x =
[[143 133 104 101 106 151 127 115 133 120 125 112 104]
 [121 127 115 126 155 102 113 112 122 130 136 100 145]
 [123 150 149 145 136 121 114 133 152 140 114 120 145]
 [111 130 121 130 100 140 148 123 140 153 108 141 140]
 [134 134 131 145 155 143 120 135 110 150  99 122 113]
 [105 100 108 133 114 139 127 133 105 100 108 128 131]
 [100 114 134 127 127 144 156 129 157 154 150 120 106]]
x[0][0] => 143
x[0] => [143, 133, 104, 101, 106, 151, 127, 115, 133, 120, 125, 112, 104]
x[0][6] => 127
x[5][8] => 105
x[:, 7] => [115, 112, 133, 123, 135, 133, 129]
x[0][2] => 104
x[:, 6] => [127, 113, 114, 148, 120, 127, 156]
x[2][10] => 114
x[:, 9] => [120, 130, 140, 153, 150, 100, 154]
x[2][1] => 150
x[6][7] => 129
x[1][11] => 100
x[2] => [123, 150, 149, 145, 136, 121, 114, 133, 152, 140, 114, 120, 145]
x[3][3] => 130
x[1] => [121, 127, 115, 126, 155, 102, 113, 112, 122, 130, 136, 100, 145]
x[5] => [105, 100, 108, 133, 114, 139, 127, 133, 105, 100, 108, 128, 131]
x[6][1] => 114
x[4][2] => 131
x[4][10] => 99
x[3][7] => 123
x[3][8] => 140
x[2][9] => 140
x[3][5] => 140
x[:, 2] => [104, 115, 149, 121, 131, 108, 134]
x[0][1] => 133
x[4][11] => 122
x[:, 8] => [133, 122, 152, 140, 110, 105, 157]
x[:, 0] => [143, 121, 123, 111, 134, 105, 100]
x[2][7] => 133
x[:, 4] => [106, 155, 136, 100, 155, 114, 127]

B =
[[122 152 115 135 135]
 [124 128 130 135 136]
 [128 133 123 127 131]
 [116 127 148 126 144]
 [126 131 128 131 139]]
B[0,0]: 122
B[0,4]: 135
B[0,1]: 152
B[4,4]: 139
B[0,3]: 135
B[2,1]: 133
B[3]: [116, 127, 148, 126, 144]
B[:, 4]: [135, 136, 131, 144, 139]
B[1,2]: 130
B[0]: [122, 152, 115, 135, 135]

a = [[147, 133, 157, 107, 116], [140, 129, 138, 112, 125], [138, 127, 138, 114, 121], [135, 127, 136, 116, 117], [133, 126, 133, 121, 118], [130, 125, 131, 124, 119], [132, 122, 130, 129, 118], [125, 124, 126, 128, 118], [125, 124, 126, 133, 121], [121, 122, 125, 137, 117], [121, 122, 122, 136, 126], [122, 121, 120, 141, 121], [120, 122, 116, 144, 123], [119, 124, 115, 141, 124]]
a[0][0] -> 147
a[1] -> [140, 129, 138, 112, 125]
a[3][3] -> 116
a[5][2] -> 131
a[4][2] -> 133
a[11][2] -> 120
a[2][3] -> 114
a[:, 2] -> [157, 138, 138, 136, 133, 131, 130, 126, 126, 125, 122, 120, 116, 115]
a[10][2] -> 122
a[0][4] -> 116
a[4][3] -> 121
a[6][1] -> 122
a[11][0] -> 122
a[3][0] -> 135
a[0][1] -> 133
a[8][4] -> 121
a[1][3] -> 112
a[7] -> [125, 124, 126, 128, 118]
a[10][1] -> 122
a[12] -> [120, 122, 116, 144, 123]
a[13][0] -> 119
a[:, 3] -> [107, 112, 114, 116, 121, 124, 129, 128, 133, 137, 136, 141, 144, 141]
a[5][0] -> 130
a[1][4] -> 125
a[6][3] -> 129
a[1][2] -> 138
a[9][0] -> 121

arr =
[[124 114 135 114]
 [123 154 123 145]
 [132 131 133 139]
 [119 151 129 131]
 [122 144 142 130]]
arr[0,0] => 124
arr[-1,0] => 122
arr[-4,-4] => 123
arr[-3,-2] => 133
arr[-4,1] => 154
arr[-4] => [123, 154, 123, 145]
arr[2,-1] => 139
arr[-3,-4] => 132
arr[4,-3] => 144

W = [[128, 118, 145, 126, 122], [122, 141, 118, 126, 120], [123, 122, 122, 129, 143], [125, 129, 127, 116, 138], [143, 111, 149, 145, 150], [132, 134, 125, 117, 131], [144, 147, 118, 111, 137], [121, 117, 126, 126, 120], [127, 128, 144, 136, 128], [126, 127, 145, 137, 128]]
W[0,0] = 128
W[-2,-2] = 136
W[:, -1] = [122, 120, 143, 138, 150, 131, 137, 120, 128, 128]
W[:, 3] = [126, 126, 129, 116, 145, 117, 111, 126, 136, 137]
W[6,-4] = 147
W[-8,-4] = 122
W[6,-3] = 118
W[6] = [144, 147, 118, 111, 137]
W[4,1] = 111
W[2,3] = 129
W[-2] = [127, 128, 144, 136, 128]
W[5,-1] = 131
W[-9] = [122, 141, 118, 126, 120]
W[-8,2] = 122
W[-5,-3] = 125
W[:, 1] = [118, 141, 122, 129, 111, 134, 147, 117, 128, 127]
W[-5,0] = 132
W[2,0] = 123
W[-3,1] = 117
W[-3,-2] = 126
W[7,0] = 121
W[2,-1] = 143
W[-5,-2] = 117
W[-4,-5] = 144
W[-10,-3] = 145

A =
[[125 128 125 130 127 143 130 131 133 124 127 137 124 132 120]
 [127 128 126 128 132 131 128 127 128 129 127 128 131 117 123]
 [125 129 128 132 121 129 129 130 127 130 131 135 128 132 131]
 [126 128 127 131 126 119 129 130 133 127 128 131 128 126 124]
 [130 125 128 128 127 131 128 128 131 126 126 123 128 137 121]
 [124 128 121 127 120 152 127 127 127 126 134 134 131 134 131]]
Indices start at 0.
(0, 0) = 125
(5, 12) = 131
(0, 5) = 143
(3, 13) = 126
(1, 13) = 117
(4, 6) = 128
(1, 8) = 128
(4, 12) = 128
(0, 10) = 127
(2, 9) = 130
(2, 14) = 131
(2, 3) = 132
(2, 10) = 131
(1, 14) = 123
(0, 7) = 131
(5, 0) = 124
(4, 14) = 121
(0, 1) = 128
(1, 4) = 132
(0, 14) = 120
(2, 12) = 128
(3, 0) = 126
(3, 2) = 127
(5, 3) = 127
(0, 9) = 124
(3, 11) = 131
(4, 11) = 123
(3, 3) = 131
(3, 5) = 119
(1, 1) = 128

grid =
[[109 109 135 134 117 117 116 119 125 139 142]
 [109 110 139 126 125 101 130 135 125 147 123]
 [129 140 119 139 105 151 134 136 110 131 143]]
Rows and columns are counted from 0.
(0, 0) -> 109
(1, 3) -> 126
(0, 5) -> 117
(0, 8) -> 125
(2, 4) -> 105
(1, 4) -> 125
(0, 6) -> 116
(0, 3) -> 134
(0, 9) -> 139
(2, 8) -> 110
(1, 10) -> 123

M = [122 121 125 126 105 127 119 147 119 124]
M[0] = 122
M[8] = 119
M[-9] = 121

data = [134 131 153 140 152 146 112]
data[-7] => 134
data[-4] => 140
data[-1] => 112
data[5] => 146

m = [108 125 124 113 119 130 119 138 105]
m[0] => 108
m[2] => 124
m[5] => 130
